Here is a tiny trained network, its code and every weight. The questions are about switching its units off for an input and a class, where a switched-off unit gives its printed mean instead of its output.

import numpy as np


def w(rows, s, z=0):
    codes = np.array(rows[::2]) - 128.0
    scale = np.full(codes.shape[1], s)
    scale[-1] = z or s
    return codes * scale


def norm(h):
    return h / np.sqrt((h * h).mean(-1, keepdims=True) + 1e-5)


def f(y):
    return np.maximum(y, 0)


def log_softmax(a):
    a = a - a.max(-1, keepdims=True)
    return a - np.log(np.exp(a).sum(-1, keepdims=True))


def net(x, mask):
    res = np.array(x, float).reshape(1, 4) / 4 @ E
    u = 0
    for l in range(2):
        y = f(norm(res) @ A[l][:, :-1].T + A[l][:, -1])
        res = res + np.where(mask[u : u + 15], y, B[l][:, -1]) @ B[l][:, :-1]
        u += 15
    return log_softmax(norm(res)[-1] @ U[:, :-1].T + U[:, -1])


A, B = {}, {}
E = w([
[145,102,93,184,79],'x0',
[171,249,193,186,88],'x1',
[202,165,140,53,62],'x2',
[220,173,74,123,151],'x3',
],0.012)
A[0] = w([
[145,143,122,135,92,43],'0.n0',
[40,160,192,58,184,85],'0.n1',
[144,179,143,93,194,165],'0.n2',
[137,140,126,110,74,32],'0.n3',
[126,133,115,116,178,75],'0.n4',
[90,129,118,187,199,75],'0.n5',
[165,254,186,44,76,113],'0.n6',
[201,179,123,160,129,41],'0.n7',
[91,154,172,142,157,60],'0.n8',
[53,148,161,202,82,89],'0.n9',
[129,195,135,173,201,1],'0.n10',
[185,177,133,163,119,22],'0.n11',
[144,182,119,186,160,137],'0.n12',
[159,163,127,115,128,111],'0.n13',
[50,156,146,180,83,96],'0.n14',
],0.016,0.0043)
B[0] = w([
[105,125,113,162,83,145],'0.n0',
[18,184,120,67,193,196],'0.n1',
[184,1,140,112,148,180],'0.n2',
[74,136,125,162,98,147],'0.n3',
[140,129,91,95,184,145],'0.n4',
[58,105,128,147,174,173],'0.n5',
[237,110,243,57,80,254],'0.n6',
[55,233,75,87,119,184],'0.n7',
[137,48,48,117,165,157],'0.n8',
[136,60,171,197,164,191],'0.n9',
[236,26,179,140,146,161],'0.n10',
[58,241,113,96,145,176],'0.n11',
[217,148,150,154,228,179],'0.n12',
[114,140,76,121,93,163],'0.n13',
[147,92,156,200,149,181],'0.n14',
],0.022,0.013)
A[1] = w([
[117,152,160,127,54,141],'1.n0',
[107,142,169,118,97,186],'1.n1',
[171,184,121,135,127,106],'1.n2',
[136,91,176,139,130,120],'1.n3',
[192,192,193,2,102,131],'1.n4',
[145,119,86,122,27,4],'1.n5',
[137,96,82,171,47,87],'1.n6',
[133,204,94,160,156,87],'1.n7',
[95,133,155,163,68,127],'1.n8',
[194,183,205,92,91,86],'1.n9',
[201,122,105,77,133,210],'1.n10',
[126,101,155,205,80,56],'1.n11',
[37,145,145,101,136,68],'1.n12',
[163,71,214,159,101,72],'1.n13',
[83,129,183,188,26,144],'1.n14',
],0.02,0.0032)
B[1] = w([
[156,153,67,99,168,156],'1.n0',
[151,124,100,139,161,153],'1.n1',
[81,131,195,88,94,155],'1.n2',
[174,120,150,114,137,167],'1.n3',
[102,68,112,249,40,250],'1.n4',
[110,139,117,145,31,145],'1.n5',
[66,129,152,179,81,141],'1.n6',
[115,158,232,97,137,144],'1.n7',
[201,139,84,114,152,140],'1.n8',
[67,78,123,211,44,214],'1.n9',
[162,179,97,102,79,188],'1.n10',
[164,84,167,62,164,153],'1.n11',
[74,90,71,125,95,161],'1.n12',
[196,163,134,154,205,190],'1.n13',
[251,146,98,63,163,152],'1.n14',
],0.033,0.019)
U = w([
[130,117,148,205,33,213],'0',
[120,206,197,104,143,6],'1',
[158,174,70,93,108,2],'2',
[192,77,158,148,218,169],'3',
[4,86,75,115,177,108],'4',
],0.02,0.0051)

Each question gives the input, the list of numbers given to net, and the class t.
The units are the neurons (one row each of A and B). Each row of codes is followed by its name. A weight is (code - 128) times the scale printed after its matrix; where a second scale follows, it is the last column's (A, B and U).
mask holds one flag per neuron, layer by layer. A switched-off neuron (its flag False) gives its mean, the last column of its row in B, instead of its output. The means were averaged over made-up inputs and are rounded, as every weight is.
A unit's drop is (log p(t) with every unit on - log p(t) with that unit switched off) / (log p(t) with every unit on - log p(t) with every unit switched off).
The circuit of an input: a set's keep is (log p(t) with only the set's units on - log p(t) with every unit switched off) / (log p(t) with every unit on - log p(t) with every unit switched off). Starting from the 12 units with the biggest drops (on a tie, the unit counted first), units are removed one at a time, each time the one whose removal leaves the highest keep (on an exact tie, the one counted first), for as long as the keep stays at least 0.8.
circuit, biggest first: the units of the circuit, biggest drop first
unit that matters most: the unit with the biggest drop
k most important neurons: the k neurons with the biggest drops, biggest first
k most important neurons of layer l: the k neurons of layer l with the biggest drops, biggest first
drop of u: that unit's drop, to one decimal
input [-2,-6,0,5], class 2: unit that matters most	0.n6
input [-2,-8,3,1], class 4: circuit, biggest first	(0.n6; 1.n4)
input [-6,1,-5,-1], class 4: 3 most important neurons of layer 0	(0.n1; 0.n6; 0.n5)
input [4,4,-3,5], class 1: circuit, biggest first	(0.n6; 1.n7; 1.n4)
input [0,-7,-1,8], class 2: 3 most important neurons	(0.n6; 1.n4; 1.n9)
input [3,-7,-4,8], class 2: 4 most important neurons of layer 0	(0.n1; 0.n11; 0.n9; 0.n7)
input [2,3,-5,6], class 1: 2 most important neurons	(0.n6; 0.n7)
input [-4,-3,2,0], class 4: 2 most important neurons	(0.n1; 0.n6)
input [8,-2,-8,4], class 3: 2 most important neurons of layer 1	(1.n4; 1.n9)
input [-1,-3,-2,8], class 2: 3 most important neurons	(0.n6; 1.n4; 1.n10)
input [7,4,-6,6], class 1: 2 most important neurons of layer 0	(0.n6; 0.n7)
input [-8,-5,6,-8], class 4: 2 most important neurons	(0.n1; 0.n6)
input [-8,-5,0,5], class 4: 2 most important neurons	(0.n6; 0.n1)
input [-1,4,2,-7], class 3: unit that matters most	0.n9
input [-2,-2,-6,8], class 3: drop of 1.n8	0.0
input [-4,-7,-7,7], class 4: drop of 0.n6	1.3
input [-5,-7,1,2], class 4: drop of 0.n6	1.0
